Below are the code and all the weights of a small trained network. Each question names an input and a class and asks about switching units off, where a switched-off unit gives its printed mean instead of its output.

import numpy as np


def w(rows, s, z=0):
    codes = np.array(rows[::2]) - 128.0
    scale = np.full(codes.shape[1], s)
    scale[-1] = z or s
    return codes * scale


def f(y):
    return y / 2 * (1 + np.tanh(0.7978845608 * (y + 0.044715 * y**3)))


def log_softmax(a):
    a = a - a.max(-1, keepdims=True)
    return a - np.log(np.exp(a).sum(-1, keepdims=True))


def net(x, mask):
    res = np.array(x, float).reshape(1, 3) / 4 @ E
    y = f(res @ A[0][:, :-1].T + A[0][:, -1])
    res = res + np.where(mask, y, B[0][:, -1]) @ B[0][:, :-1]
    return log_softmax(res[-1] @ U[:, :-1].T + U[:, -1])


A, B = {}, {}
E = w([
[40,86,249],'x0',
[254,73,253],'x1',
[127,147,161],'x2',
],0.0079)
A[0] = w([
[206,37,179,52],'neuron 0',
[96,70,156,1],'neuron 1',
[62,242,91,90],'neuron 2',
[41,3,143,34],'neuron 3',
[97,191,116,28],'neuron 4',
[173,164,2,230],'neuron 5',
[200,114,18,188],'neuron 6',
[118,134,32,239],'neuron 7',
[162,152,179,2],'neuron 8',
[170,217,76,94],'neuron 9',
[162,158,166,20],'neuron 10',
[21,185,103,69],'neuron 11',
[74,139,48,177],'neuron 12',
[158,27,67,216],'neuron 13',
[225,97,231,188],'neuron 14',
[79,11,136,163],'neuron 15',
[1,108,227,200],'neuron 16',
],0.0097,0.0046)
B[0] = w([
[42,60,65,195],'neuron 0',
[190,68,101,130],'neuron 1',
[97,2,147,188],'neuron 2',
[186,61,169,160],'neuron 3',
[125,120,9,132],'neuron 4',
[151,131,212,235],'neuron 5',
[148,156,214,208],'neuron 6',
[90,117,184,213],'neuron 7',
[163,95,90,133],'neuron 8',
[160,73,195,168],'neuron 9',
[99,89,48,127],'neuron 10',
[112,23,136,185],'neuron 11',
[81,83,186,203],'neuron 12',
[98,177,212,165],'neuron 13',
[22,63,176,254],'neuron 14',
[175,162,209,170],'neuron 15',
[198,175,230,244],'neuron 16',
],0.0078,0.0097)
U = w([
[199,101,172,186],'0',
[98,8,92,47],'1',
[91,150,158,253],'2',
[116,166,136,130],'3',
[128,227,56,3],'4',
[138,232,52,3],'5',
],0.011,0.0048)

Each question gives the input, the list of numbers given to net, and the class t.
The units are the neurons (one row each of A and B). Each row of codes is followed by its name. A weight is (code - 128) times the scale printed after its matrix; where a second scale follows, it is the last column's (A, B and U).
mask holds one flag per neuron, in row order. A switched-off neuron (its flag False) gives its mean, the last column of its row in B, instead of its output. The means were averaged over made-up inputs and are rounded, as every weight is.
A unit's drop is (log p(t) with every unit on - log p(t) with that unit switched off) / (log p(t) with every unit on - log p(t) with every unit switched off).
The circuit of an input: a set's keep is (log p(t) with only the set's units on - log p(t) with every unit switched off) / (log p(t) with every unit on - log p(t) with every unit switched off). Starting from the 12 units with the biggest drops (on a tie, the unit counted first), units are removed one at a time, each time the one whose removal leaves the highest keep (on an exact tie, the one counted first), for as long as the keep stays at least 0.8.
units of the circuit, in order: the units of the circuit, biggest drop first
top k neurons: the k neurons with the biggest drops, biggest first
drop when u is switched off: that unit's drop, to one decimal
input [7,-6,-5], class 0: top neuron : [neuron 16]
input [-8,-6,-3], class 0: units of the circuit, in order : [neuron 5; neuron 9]
input [5,-7,2], class 1: top 2 neurons : [neuron 11; neuron 2]
input [1,-7,2], class 1: top 2 neurons : [neuron 2; neuron 11]
input [-5,-6,3], class 1: top 3 neurons : [neuron 2; neuron 16; neuron 11]
input [6,0,5], class 0: units of the circuit, in order : [neuron 16; neuron 3]
input [4,5,5], class 1: top 2 neurons : [neuron 14; neuron 0]
input [4,-4,-1], class 0: units of the circuit, in order : [neuron 16; neuron 14]
input [-2,-7,-1], class 1: top 3 neurons : [neuron 2; neuron 11; neuron 16]
input [-4,-6,3], class 1: top 3 neurons : [neuron 2; neuron 16; neuron 11]
input [7,-6,-2], class 0: units of the circuit, in order : [neuron 16; neuron 3]
input [-2,6,-8], class 2: top 4 neurons : [neuron 13; neuron 2; neuron 11; neuron 3]
input [-6,-4,-1], class 0: units of the circuit, in order : [neuron 5; neuron 9]
input [-2,-7,4], class 1: units of the circuit, in order : [neuron 2]
input [2,-5,-1], class 1: top 3 neurons : [neuron 11; neuron 2; neuron 6]
input [-8,-8,-7], class 0: top 2 neurons : [neuron 5; neuron 6]
input [3,-7,4], class 1: top 2 neurons : [neuron 11; neuron 2]
input [0,3,-1], class 3: top 2 neurons : [neuron 2; neuron 11]
input [-4,3,7], class 2: drop when neuron 16 is switched off : 0.3
input [6,-5,1], class 0: drop when neuron 16 is switched off : 0.7
input [-3,5,-1], class 1: drop when neuron 14 is switched off : 0.3
input [1,6,-4], class 1: top neuron : [neuron 0]
